Below is a small trained network, with its code and all its weights. Each question gives an input and a class and asks what happens when units are switched off, that is, made to give their printed mean instead of their output.

import numpy as np


def w(rows, s, z=0):
    codes = np.array(rows[::2]) - 128.0
    scale = np.full(codes.shape[1], s)
    scale[-1] = z or s
    return codes * scale


def norm(h):
    return h / np.sqrt((h * h).mean(-1, keepdims=True) + 1e-5)


def f(y):
    return y / 2 * (1 + np.tanh(0.7978845608 * (y + 0.044715 * y**3)))


def log_softmax(a):
    a = a - a.max(-1, keepdims=True)
    return a - np.log(np.exp(a).sum(-1, keepdims=True))


def net(x, mask):
    res = np.array(x, float).reshape(1, 7) / 4 @ E
    u = 0
    for l in range(2):
        y = f(norm(res) @ A[l][:, :-1].T + A[l][:, -1])
        res = res + np.where(mask[u : u + 7], y, B[l][:, -1]) @ B[l][:, :-1]
        u += 7
    return log_softmax(norm(res)[-1] @ U[:, :-1].T + U[:, -1])


A, B = {}, {}
E = w([
[111,62,80,245,110,93],'x0',
[131,138,119,133,132,132],'x1',
[122,137,147,150,142,136],'x2',
[129,142,119,137,132,135],'x3',
[132,133,117,129,134,129],'x4',
[48,178,118,131,162,31],'x5',
[123,139,146,152,145,138],'x6',
],0.011)
A[0] = w([
[102,142,138,194,104,196,206],'L0N1',
[125,34,64,247,100,79,252],'L0N2',
[182,58,144,124,102,93,198],'L0N3',
[136,118,81,144,134,173,192],'L0N4',
[134,170,31,127,96,158,102],'L0N5',
[45,182,113,131,142,16,218],'L0N6',
[179,44,103,200,131,118,51],'L0N7',
],0.015,0.0027)
B[0] = w([
[160,91,127,92,134,124,162],'L0N1',
[90,147,72,206,114,191,253],'L0N2',
[156,120,146,112,142,135,166],'L0N3',
[163,116,136,138,162,113,154],'L0N4',
[133,108,168,111,127,135,139],'L0N5',
[115,155,137,124,124,42,227],'L0N6',
[104,96,79,5,124,101,195],'L0N7',
],0.024,0.017)
A[1] = w([
[105,93,174,179,93,42,184],'L1N1',
[156,36,146,181,123,252,6],'L1N2',
[108,110,176,131,46,250,205],'L1N3',
[194,114,251,116,132,64,237],'L1N4',
[234,68,241,107,134,176,152],'L1N5',
[109,168,75,157,117,209,21],'L1N6',
[78,123,158,236,101,135,24],'L1N7',
],0.017,0.0018)
B[1] = w([
[131,92,104,121,119,231,209],'L1N1',
[147,75,88,19,165,102,222],'L1N2',
[209,128,121,143,163,148,203],'L1N3',
[148,173,180,57,78,134,234],'L1N4',
[129,178,135,253,144,143,249],'L1N5',
[166,133,218,122,152,94,205],'L1N6',
[126,111,92,184,58,58,163],'L1N7',
],0.027,0.011)
U = w([
[219,199,173,189,157,178,214],'0',
[83,207,197,10,42,118,199],'1',
[70,102,153,112,146,141,43],'2',
[93,90,162,128,138,138,17],'3',
[85,81,170,134,133,155,2],'4',
[95,84,171,128,135,142,16],'5',
[163,17,35,77,188,159,205],'6',
[49,127,35,220,54,58,158],'7',
],0.014,0.0062)

Each question gives the input, the list of numbers given to net, and the class t.
The units are the neurons (one row each of A and B). Each row of codes is followed by its name. A weight is (code - 128) times the scale printed after its matrix; where a second scale follows, it is the last column's (A, B and U).
mask holds one flag per neuron, layer by layer. A switched-off neuron (its flag False) gives its mean, the last column of its row in B, instead of its output. The means were averaged over made-up inputs and are rounded, as every weight is.
A unit's drop is (log p(t) with every unit on - log p(t) with that unit switched off) / (log p(t) with every unit on - log p(t) with every unit switched off).
The circuit of an input: a set's keep is (log p(t) with only the set's units on - log p(t) with every unit switched off) / (log p(t) with every unit on - log p(t) with every unit switched off). Starting from the 12 units with the biggest drops (on a tie, the unit counted first), units are removed one at a time, each time the one whose removal leaves the highest keep (on an exact tie, the one counted first), for as long as the keep stays at least 0.8.
units of the circuit, in order: the units of the circuit, biggest drop first
unit that matters most: the unit with the biggest drop
k most important neurons: the k neurons with the biggest drops, biggest first
top k neurons in layer l: the k neurons of layer l with the biggest drops, biggest first
drop of u: that unit's drop, to one decimal
input [0,-2,-3,-2,-7,8,-3], class 1: units of the circuit, in order : [L0N2]
input [0,-6,0,-5,-5,-1,-5], class 0: units of the circuit, in order : [L0N6 L0N3 L0N2 L1N5]
input [-1,-7,-1,-7,-4,-1,-3], class 0: units of the circuit, in order : [L0N2 L1N5 L0N7]
input [-8,-8,7,-6,4,-2,-6], class 0: 3 most important neurons : [L0N6 L0N7 L0N2]
input [-1,8,-6,-8,-3,-8,-5], class 0: units of the circuit, in order : [L0N2 L1N5 L0N6]
input [5,-5,1,1,-4,0,3], class 6: top 3 neurons in layer 0 : [L0N6 L0N7 L0N1]
input [-5,-8,-5,-6,7,-7,-6], class 0: 2 most important neurons : [L0N2 L1N5]
input [0,-3,-6,-4,6,-3,-3], class 0: 3 most important neurons : [L0N2 L0N6 L1N5]
input [-7,3,-8,-2,-2,-2,3], class 0: 2 most important neurons : [L0N6 L0N7]
input [5,-1,7,-8,-2,1,8], class 7: 2 most important neurons : [L0N2 L1N1]
input [-2,-4,-5,4,2,-7,-5], class 0: 3 most important neurons : [L0N2 L1N5 L0N6]
input [-3,1,5,5,-1,2,2], class 1: 2 most important neurons : [L0N2 L1N5]
input [0,5,8,6,2,4,-4], class 1: top 2 neurons in layer 0 : [L0N2 L0N6]
input [2,1,2,8,8,1,8], class 7: unit that matters most : L1N7
input [3,5,2,4,-3,-5,8], class 6: drop of L1N1 : 0.0
input [-1,-4,5,8,-1,6,-7], class 1: drop of L0N2 : 5.0
input [0,5,4,1,2,1,0], class 1: drop of L0N2 : 1.9
